[[ 208 -641   19  -50  183  -67  342  541]
 [-814  644 -493  262 -621   11  256  914]
 [ -40 -347   86 -424 -411   18 -384 -335]
 [ 471  121  232 -640 -836 -519 -293 -314]
 [-953 -123  155 -216   96  238 -179  -40]
 [-158 -483 -356  129  413  115  -86  -59]
 [  66   33   51 -176  454 -493  -17 -569]] ⇒ 208

[[58 68 66 44 26 69 39 59 24 44]
 [26 46 48 57 66 40 50 39 53 49]
 [67 64 64 67 62 60 63 60 88 50]
 [34 60 63 39 41 66 38 48 50 57]
 [76 50 53 54 43 51 72 58 65 51]
 [45 59 57 41 48 54 36 48 50 52]
 [52 29 31 39 58 47 54 55 79 61]
 [59 28 25 27 55 33 38 47 58 53]] ⇒ 58

[[478 464 317 486 673 430 650 417]
 [416 334 117 938 481 838 489 509]
 [602 526 322 643 631 523 659 637]
 [523 658 562 323 600 696 512 571]
 [423 593 734 567 593 755 600 499]] ⇒ 478

[[24 34 59 45 38 34 54 50 43 65 63 39]
 [36 22 19 47 34 23 26 23 31 31 24 45]
 [40 36 28 56 45 35 44 36 40 44 43 31]
 [66 67 65 40 42 51 48 45 70 55 41 59]
 [60 57 31 39 47 46 31 28 58 26 22 53]
 [62 58 48 48 35 42 35 22 74 34 16 59]] ⇒ 24

[[58 55 68 49 48 79 52 56 79 39 72 53 59 46 41 59]
 [40 66 63 68 54 82 62 53 75 28 77 51 49 30 34 63]
 [53 52 52 22 48 48 57 39 86 44 18 38 56 38 31 41]
 [55 60 50 41 51 52 54 51 66 49 47 48 55 42 53 51]
 [44 49 65 86 78 56 73 50 51 63 40 65 49 75 35 61]
 [47 69 52 55 48 68 55 56 66 36 73 49 52 29 53 59]] ⇒ 58

[[5991 6100 6973 6831 7298 5793 8000]
 [9606 6042 6239 4457 5431 6038 5858]
 [4096 5830 6763 5842 5138 3491 6330]
 [6558 7563 5477 5017 5636 7020 2448]
 [3710 3877 6834 5752 5636 5033 7811]
 [2695 4994 6109 5752 5636 5725 9243]
 [7003 6066 6624 6717 7500 5725 7258]
 [3631 6106 5359 5752 5039 6338 9485]
 [3703 4396 6627 5752 5104 5663 8350]
 [3781 4215 6913 5752 5636 5010 7997]
 [6163 5830 4370 5752 6216 7276 2460]
 [8907 5193 6624 4898 6404 5725 6214]] ⇒ 5991

[[37 34 53 32 73 72 34]
 [31 60 23 62 47 46 10]
 [39 41 31 81 34 22 55]
 [28 46 22 70 17 31 28]
 [39 30 70 59 21 54 63]
 [57 44  6 47 56 31 22]
 [32 36 30 76 16 30 44]] ⇒ 37

[[115 230 379 458 421 237 268 245 292]
 [448 355 293 302 429 365 238 374 235]
 [212 410 774 309 159 167 347  20 573]
 [200 222 200 303 178 480 525  37 698]
 [266 440 440 463 418 137 272 148 266]
 [265 428 209 341 183 430 222 333 313]
 [237 181 363 454 342 250 239 544 298]
 [161 434  67 464 158  93 395  16 638]
 [419 450 222 332 438 146 343 270 225]
 [189 451 272 445 434 113 468 156 262]
 [450 180 377 300 443 168 249 494 276]
 [130 199 177 301 170 209 517 331 266]] ⇒ 115

[[5511 6443 4657 4907 5000 5296 5958 7586 4951 5588 5746 7635 5256 4629]
 [8984 2406 5595 3570 5762 4056 2479 3651 5032 5370 4291 6469 1908 4772]
 [8504 5350 5842 7195 4922 5163 6368 5155 6015 6681 3741 4877 5839 7363]
 [6867 4282 7483 6631 5850 4856 5818 5074 3725 4625 4434 7066 6171 8115]
 [3947 5155 6226 7450 6499 6022 6583 5233 5543 4778 4054 7119 6596 8085]
 [5518 5056 6007 6613 5141 5992 5386 5723 6170 8001 5037 4109 5035 6929]] ⇒ 5511
---
[[4870 6301 7320 3762 7948 2645]
 [5042 4048 2431 7782 7075 8138]] | 7948

[-25 -11  29  -3 -28 -33] | -28

[-220 -538  238 -927  698   18] | 698

[8996 5640 3191 5816 8701 9427] | 8701

[458 261 847 609 210 729] | 210

[8 2 7 5 9 5] | 9
---
96  36  22  35
96  57  52  64
32  69  92  65
--> 96

6  9  3  5  7
4  5  8  6  1
8  8  8  0  4
--> 4

4081  2752  4384  4358
4848  6015  5164  1794
5148  4952  5220  8436
--> 4848

3906  4325  3076  1842  3473  4486  6241
4953  4325  2828  5330  4993  6651  5707
8234  5665  2828  4992  2303  4486  5707
--> 4953

4  5  7  6
7  2  6  3
1  3  1  7
--> 7

165  219   91  188  222  134
111  111   64   84  158  200
 12   72  168   34  197  131
--> 111

-14   26  -21    6   22  -24
  0   29  -29    1   33  -11
-33   -1   18   26  -37  -32
--> 0
---
Q: [-772  398   64 -258 -815  -13  587]
A: -772, 587

Q:
[[ 42 125 125  84]
 [ 45 100 120  90]
 [215  82  82 141]]
A: 42, 141

Q:
[[4 1 3 2 7]
 [5 1 3 1 1]]
A: 4, 1

Q: [ 19  51 194  36  31   1]
A: 19, 1

Q: [  95 -375 -209  598 -556  336]
A: 95, 336

Q: [761 198 767 865 555 744]
A: 761, 744

Q:
[[53  5 66 74 78]
 [88 68 81 59 54]]
A: 53, 54
---
[[ 1.06 -2.26 -2.64 -0.61  1.22  2.87 -0.79  0.50  0.05 -1.46 -1.10 -0.66
  -0.85]
 [ 3.29  3.97  4.19  2.39  0.81  2.26 -2.68  3.58 -0.29 -2.12 -1.12  3.35
  -0.05]
 [-4.12 -2.62 -0.22 -0.97  0.29  1.50 -1.66 -1.11  4.68 -1.32  2.80 -2.53
  -1.19]
 [ 3.44 -2.04 -1.65  1.34  3.81  7.82 -4.33  2.51  3.08 -1.97 -1.76 -0.49
  -2.52]
 [-4.33 -2.34 -3.20 -1.27 -3.63 -4.87  5.39 -2.35 -0.53  1.28  2.35 -1.85
   1.28]] -> -0.85

[[-2.41 -4.77  5.40 -1.83  0.21 -0.93  0.54]
 [ 1.53  0.54 -3.29 -5.84  2.38 -3.74  2.05]
 [ 8.03 -4.43 -5.87 -3.95  0.41 -1.86  6.68]
 [ 2.17 -1.88 -4.31 -6.27  1.32 -2.59  3.62]
 [ 0.04 -2.27 -1.73 -6.56  1.75 -3.09  1.82]
 [-2.77  7.54 -4.71 -3.79  2.00 -4.35  3.17]
 [ 5.30  2.44 -4.56  7.37  0.11  0.76  3.86]
 [-1.03 -0.18 -2.31 -4.22  1.68 -2.43  1.82]
 [-3.98 -4.20 -3.89  1.62 -2.07  2.60  5.12]
 [-2.98  4.15 -0.79 -6.70  0.03 -1.64 -0.88]
 [ 3.57 -0.33  0.84 -5.59  1.63 -3.27  3.37]] -> 0.54

[[ 1.35 -2.90  0.55 -1.17  1.67 -0.18 -1.86  1.00 -0.70 -2.46  0.14  2.17
  -0.51 -2.70 -4.76]
 [-1.70  1.21 -4.80  4.90  3.12 -4.37 -1.03  0.70 -1.45 -2.97 -1.73  4.51
   2.88  7.46 -6.72]
 [-1.50  0.05 -2.20  0.82 -2.84  0.72 -0.34  2.94  2.68  2.17 -0.83 -5.12
  -1.48  7.03 -2.24]
 [ 3.01  1.15 -4.74  0.41 -2.41  0.28  0.80 -0.57 -1.65 -2.49 -2.19  1.63
   1.20  2.06  0.91]
 [ 1.95 -1.30  2.38  6.28  1.20  2.03  0.26 -0.84 -4.18  5.30  1.16 -2.94
   2.70 -4.40 -0.15]
 [-6.06  1.72  0.68 -1.72  0.63 -0.61 -4.10  0.32 -0.23  2.74  1.83 -1.53
   0.14  6.33 -2.60]
 [-0.73 -3.13 -2.20  6.51 -1.79 -0.24  4.70 -0.44  1.34  1.76  2.30 -2.42
   3.16 -1.72  1.53]
 [-1.09 -0.78 -1.38  3.08 -1.72  2.93 -3.40  1.77  7.25  6.21 -1.51 -0.40
  -1.28 -0.08  2.73]] -> -4.76

[[-0.91 -0.72 -1.86  0.12 -1.66  7.88 -2.28  5.50  8.40 -0.17 -7.46]
 [-1.18  4.45  3.29 -2.51  0.47  1.74  1.85 -1.10  1.73 -0.83 -1.06]
 [ 5.08 -1.79  2.26  6.62 -7.58  0.57 -5.11  0.36  3.43  6.08  3.14]
 [ 6.77 -3.60  6.24  3.77  5.93 -3.45  0.05 -1.64  2.30 -3.03  6.31]
 [ 3.26  4.93  4.42 -4.91  7.19  3.08  8.94 -8.27 -2.01 -1.43 -1.06]
 [-1.39  5.28  4.49  4.22 -0.01 -4.26  3.47 -1.94  2.02  5.15  0.64]] -> -7.46

[[-0.79 -4.47  3.56  5.83 -1.67  0.81]
 [ 1.27 -2.51 -3.88 -6.07  3.86  1.02]
 [ 3.11  0.34  6.83 -6.66  4.10  3.83]
 [-3.13 -7.24 -5.82  0.07  2.23 -3.68]
 [ 4.43 -2.22 -3.67  3.25 -4.08 -0.61]
 [-2.42 -0.38  0.22  7.12 -5.22  2.08]
 [ 1.65 -4.05 -2.62 -5.84  6.27  3.72]
 [ 6.46  3.49  4.22 -1.03 -2.38  2.63]] -> 0.81
